Each row has two labels, one from each of two sets.
[ 0.00  0.13  0.65 -0.82  2.59 -2.37  0.15 -2.63 -3.02 -2.20  0.05 -3.33
  1.95  1.70 -1.56  0.36  0.02  0.45 -0.01  0.88 -0.92  3.21  2.28  0.27
  1.55  3.13 -3.56  0.92  0.51 -1.26 -3.02 -0.70  1.26  1.61 -1.62 -0.64
  0.38  1.72 -0.54 -0.13 -1.48 -0.61  1.06 -1.04] | <70> F
[ 1.25  1.46 -1.19 -1.06  0.87  1.80  1.63 -0.34  1.36 -1.20  3.72 -0.97
 -0.12  0.92 -0.32  0.61 -2.00 -0.72 -0.75 -4.47  0.78  0.21 -3.60  0.01
 -0.37 -1.92  0.78  1.61 -1.39 -1.34  0.41  0.33  0.39 -1.75  0.12  0.43
  0.46 -0.99  1.61 -0.63  0.24 -0.46  1.06 -0.62] | <72> T
[-1.58 -0.05  1.07 -0.01  1.84  0.12 -0.18 -0.01 -1.16  1.18 -2.24 -3.05
 -0.47 -0.60 -2.22 -0.33 -2.44 -0.73  1.28 -2.12 -0.65 -1.21  2.21 -1.13
 -2.34 -2.53 -1.79 -1.91  2.30 -0.76 -0.83  1.09 -0.56 -3.76  0.81 -0.81
 -0.31 -0.58 -0.35  0.75 -0.90 -1.55 -0.36 -0.63] | <70> F
[-0.84  1.12 -0.37 -0.18  2.45  3.55  1.46 -0.95 -2.37  0.27 -2.05 -1.97
  0.49 -1.41 -5.08  0.16  0.12 -0.49  0.95 -2.37 -1.73 -1.25  1.44 -0.90
 -4.12 -3.31 -0.59 -2.41  0.45 -2.57  0.40 -0.65  0.13 -2.29 -0.28 -0.05
 -0.52 -0.16 -0.76  0.06 -1.25 -1.00 -0.69 -0.19] | <65> F
[ 0.24  1.09 -0.31 -0.44  0.11  0.91  1.94 -1.04  0.45 -0.04  2.25  0.89
 -0.01 -0.23 -0.19  1.69 -1.73 -0.24  0.73 -3.72 -0.02  0.15 -2.12 -0.26
 -1.98 -2.49  1.08 -0.14 -2.35 -1.64  2.21 -0.35 -0.32 -3.04 -1.02 -0.16
  0.85 -1.64  0.71 -0.63 -0.73 -2.52 -0.41 -0.92] | <72> T
[-0.55  1.17  0.72 -1.15  3.72 -0.01  1.48 -1.70 -2.43 -2.33 -0.62 -2.66
  1.23  1.10 -2.16  0.51  1.59  0.61  0.10 -3.43  0.40  1.58  1.71 -1.77
 -1.71 -0.23 -2.65  1.65  0.42 -0.78 -3.38 -0.82  2.03  1.95  0.30 -0.47
  0.27  1.25  0.21  0.20 -1.98 -0.72  0.81 -0.05] | <70> F
[ 1.80  2.43 -0.68 -1.00  2.15  0.84  0.94 -5.17 -3.61 -3.32  1.72 -5.06
  3.94  1.15 -3.39  0.65 -0.63  1.11  0.86 -1.89  0.39  3.89  0.33  0.13
  4.09  2.37 -2.70 -0.78 -0.48 -3.18 -1.33 -2.28  0.48  0.73 -2.04  0.80
  0.41  2.16 -1.14 -0.58 -0.22 -0.77  0.57  0.23] | <65> F
[-0.74  2.14  0.26 -1.37  1.71  3.07  1.17 -3.27 -2.66 -1.58  0.24 -3.14
  2.31 -0.63 -3.18  0.97  0.80  0.70  0.55 -4.10 -0.23  1.72  0.35 -0.13
 -0.44 -1.86 -0.84 -1.10 -0.69 -2.08  0.34 -1.59  0.85  0.40 -1.46  0.57
 -0.07  0.83 -0.39 -0.22 -0.54 -1.20 -0.53  0.28] | <65> F
[-1.93  0.12  1.75  0.78  1.19  1.26 -0.10  1.55 -0.69  2.32 -1.81 -0.22
 -0.67 -2.44 -2.00 -1.03 -2.12 -1.19  1.29 -0.20 -1.68 -3.73  3.75 -1.67
 -2.71 -2.54 -0.14 -2.99  0.54 -0.20  1.26 -0.04 -0.25 -3.68  1.11 -0.89
 -0.79 -0.10  0.38  0.20 -0.95 -0.57 -1.24 -0.51] | <65> F
[-0.93 -1.57 -0.19 -0.65  1.53 -1.06 -0.76 -1.90 -2.60 -0.46 -3.04 -0.08
  1.20  0.42 -0.36 -0.32  4.17  0.72  0.35  2.97 -0.67  0.23  2.21  0.35
 -0.67  2.68 -2.04  1.34  0.34 -0.78 -1.74 -0.94  1.02  3.16 -1.07  0.62
 -1.33  1.47 -1.34 -0.39 -0.47  0.50  0.53  1.17] | <70> X
[ 1.68  2.99  0.75 -0.63  3.24  2.06  0.48 -1.74 -0.72  0.35 -0.08 -1.95
  2.68 -1.50 -3.05 -0.70  0.78  0.27  1.80 -0.18 -2.05 -2.02  0.75 -0.68
 -0.13 -1.53 -0.12 -1.00  0.56 -2.59  1.17 -3.11  0.11 -0.73 -0.14  0.52
 -0.50  1.34 -1.62  0.00 -1.78 -0.71 -0.99  0.61] | <65> T
[ 1.71  2.03  0.05 -0.51  0.56  2.63  1.32 -3.16  2.79 -1.84  2.36 -1.88
  0.10 -0.53  0.50  1.54 -2.92  0.27 -0.03 -6.11  0.99 -0.31 -4.17  1.05
  0.78 -3.08  1.35  0.86 -1.70 -2.08  1.90  0.40  0.22 -2.01  0.08  0.61
  1.30 -0.94  0.98 -0.17 -0.32 -0.24  0.28 -0.48] | <72> F
[ 0.01  0.77  0.03 -0.84  1.73  3.96  0.05  1.16 -2.39 -0.24 -1.12 -0.75
  1.34 -1.63 -4.87 -0.36  1.69 -0.29  0.93  0.00 -1.26 -0.92  2.36 -0.44
 -2.11 -1.67  0.97 -2.02  2.00 -1.34  1.26 -2.01  0.49  0.94  0.23  0.05
 -0.79  1.08 -1.22  0.30 -1.21 -0.64 -1.04  0.39] | <65> T
[-0.13  2.26  0.45 -1.15  2.97  2.10  0.92 -2.78 -2.30 -0.89  0.11 -1.76
  2.28 -0.70 -2.80  0.83  1.39  0.38  1.53 -2.97 -1.33  1.08  0.68 -0.42
 -0.82 -1.43 -0.92 -0.95 -0.52 -2.52  0.03 -2.52  0.97 -0.27 -1.12  0.29
 -0.64  0.95 -0.82 -0.48 -1.16 -2.35  0.53  0.18] | <65> T
[-1.05 -0.06  0.66 -0.03  2.05  2.40  1.08  0.17  0.87  0.69 -1.89 -0.32
 -1.51 -0.44  0.23  0.86  1.15 -0.49 -1.39 -3.16 -0.10 -2.59 -1.86 -0.54
 -5.29 -3.37  0.30  1.32  0.46 -0.69  0.41  0.60  0.37 -1.31  1.21 -0.03
  0.77 -1.53 -0.29  0.45 -0.59 -1.30 -1.63 -0.91] | <72> F
[-1.09  1.36  1.55 -0.07  4.86 -0.59  0.53  0.30 -2.14 -0.18 -0.66 -3.71
  1.90  0.45 -2.93 -0.64 -0.34  0.51  0.51  0.63 -2.39 -2.00  3.24 -1.02
 -2.98  0.34 -2.50  0.36  1.12 -1.76 -2.42 -1.30  2.14 -1.00  1.24 -1.49
  0.09  1.10 -0.96  0.15 -2.90 -1.47 -0.29 -0.30] | <70> T
[ 0.04  0.91 -0.81 -0.27  2.83  0.63  0.65 -3.62 -2.56 -2.14 -0.45 -5.24
  2.13  2.27 -3.04  0.50 -0.59  0.73  0.77 -1.72 -0.78  1.67  0.20 -0.18
  0.26  1.54 -2.77  0.65  0.48 -2.52 -2.49 -0.08  0.92  0.34 -0.14 -0.08
  0.27  1.35 -0.62 -0.39 -1.04 -1.04  0.49 -0.11] | <70> F
[ 0.88  2.82  0.45 -2.49  4.06  1.43  0.60 -3.29 -2.77 -1.02 -0.27 -3.52
  3.14 -0.42 -2.70 -0.22  1.62  1.06  1.10 -4.33 -0.11  0.57  1.49 -0.15
  0.54 -0.06 -2.06 -0.70 -0.03 -2.39 -0.94 -3.15  1.11  0.64 -0.81  0.49
 -0.11  1.91 -1.50 -0.53 -1.45 -0.69 -0.28  0.48] | <65> F
[-0.44  0.65  0.92  0.23  0.54  1.01  0.85  0.36  1.43  0.76  0.19  0.62
 -1.07 -0.27  0.05  0.58 -1.85 -1.24  0.30 -3.96  0.34 -1.79 -0.52 -0.83
 -2.37 -2.91  0.32 -0.47 -0.89 -0.47  0.02  1.00  0.10 -2.76  0.94 -0.82
  0.46 -0.94  0.92  0.25  0.37 -1.15 -0.48 -0.98] | <72> F
[ 0.75  3.12  1.35 -0.83  3.41  2.41  0.89 -3.10 -2.05 -0.98  0.04 -3.34
  2.37 -1.18 -2.79  0.11 -0.12  0.68  1.00 -3.52 -1.25 -0.41  1.61 -0.74
 -1.28 -2.58 -1.19 -0.16  0.04 -2.22 -0.45 -2.18  0.98 -0.43 -0.21 -0.92
  0.44  1.57 -0.92  0.17 -2.43 -1.50 -0.18 -0.18] | <65> T
[ 0.92  0.85 -1.15 -0.25  1.47  2.75  1.28  0.12  0.29 -0.31  3.25  0.18
 -0.64 -0.43 -0.82  1.12 -2.48 -0.63  0.38 -4.65 -0.68 -0.11 -2.63 -0.71
 -2.45 -2.62  1.32  0.86 -1.82 -1.72  0.32  0.61  0.15 -3.13  1.09 -0.32
  0.53 -1.25  0.93  0.54 -0.05 -1.42 -0.29 -1.14] | <72> T
[-0.14  0.81  0.39 -0.28 -0.45  0.78  1.71 -2.27  1.16 -0.72  0.96 -2.00
 -0.88  0.81  0.76  2.06 -2.48 -1.12 -0.16 -6.27  1.88  0.31 -2.85 -0.61
 -0.71 -1.86 -0.26  0.98 -0.99 -1.82 -1.16  1.17  1.43 -2.38  0.23  0.49
  1.24 -1.48  1.17  0.04  0.25 -0.92  0.71 -0.67] | <72> F
[ 1.33  2.11  0.24 -1.15  3.49  1.26  1.19 -3.53 -2.24 -1.05  0.33 -3.43
  3.22  0.24 -2.63  0.85 -0.60  0.41  0.86 -3.26 -0.36  0.78  0.08  0.26
 -0.91 -0.44 -2.00 -0.18 -0.53 -3.46 -0.37 -2.11  0.83 -0.31 -1.14  0.61
  0.48  0.57 -1.15 -0.72 -1.18 -1.87 -0.18  0.63] | <65> F
[ 0.66  1.85 -0.10 -0.19  2.61  3.52  0.27 -2.16 -1.33 -0.59 -1.10 -3.20
  1.21 -0.78 -3.35  0.36 -0.29  0.21  0.71 -2.94 -1.17 -0.18 -0.18 -0.34
 -1.79 -2.63 -0.29 -0.83  0.31 -3.17  1.12 -1.42  0.53 -1.06 -0.61  0.74
 -0.16  0.63 -1.00 -0.22 -0.75 -1.13 -0.09  0.22] | <65> F
[ 0.85  0.78 -0.94  0.02 -0.49  3.42  1.45 -2.55  1.35 -2.10  0.90 -2.13
 -0.49  0.40 -0.24  1.89 -0.36 -0.13 -0.70 -5.31  1.03  0.60 -4.22  0.77
 -0.74 -2.42  1.45  1.49 -1.37 -1.88  1.39  0.82  0.49 -0.50  0.05  1.00
  0.75 -0.45  0.89 -0.06  0.23 -1.28  0.02 -0.13] | <72> F
[ 0.29  0.45 -0.71  0.64  0.79  3.37  1.12 -1.83  1.34 -2.55  0.88 -1.91
 -0.27  0.41 -0.75  0.90 -0.70 -0.04 -0.27 -4.52 -0.10  0.13 -2.46  0.27
 -2.22 -2.50  1.08  0.90 -0.65 -1.56  0.74  0.31  0.38  1.07 -0.70  0.53
  1.27 -0.32  0.74 -0.34 -0.03 -1.44  0.51 -0.47] | <72> F
[-2.87 -0.09  0.85 -1.27  3.86  1.14  0.49 -0.10 -2.60 -0.14 -3.24 -2.08
  0.32  0.04 -3.86 -0.14  1.76 -0.45  0.76 -2.37 -1.02 -0.66  2.40 -1.38
 -5.12 -1.64 -2.79  0.28  0.95 -0.73 -3.00 -0.27  1.46 -0.08  1.17 -0.22
 -0.62  0.56  0.09 -0.68 -1.32 -1.77 -0.28  0.46] | <70> F
[ 0.40  0.65  0.47  0.20  0.13  1.67 -0.38 -2.87  1.56  0.09 -0.53 -0.96
 -0.17 -0.22  1.56  1.28 -1.12  0.40 -0.11 -1.40 -0.17 -1.74 -2.14  0.39
 -1.19 -1.10 -0.08  0.58 -1.36 -2.35  1.80 -0.25  0.01 -1.80 -1.05  0.23
  0.62 -1.16  0.54 -0.07 -0.50 -1.09 -0.73 -0.50] | <72> T
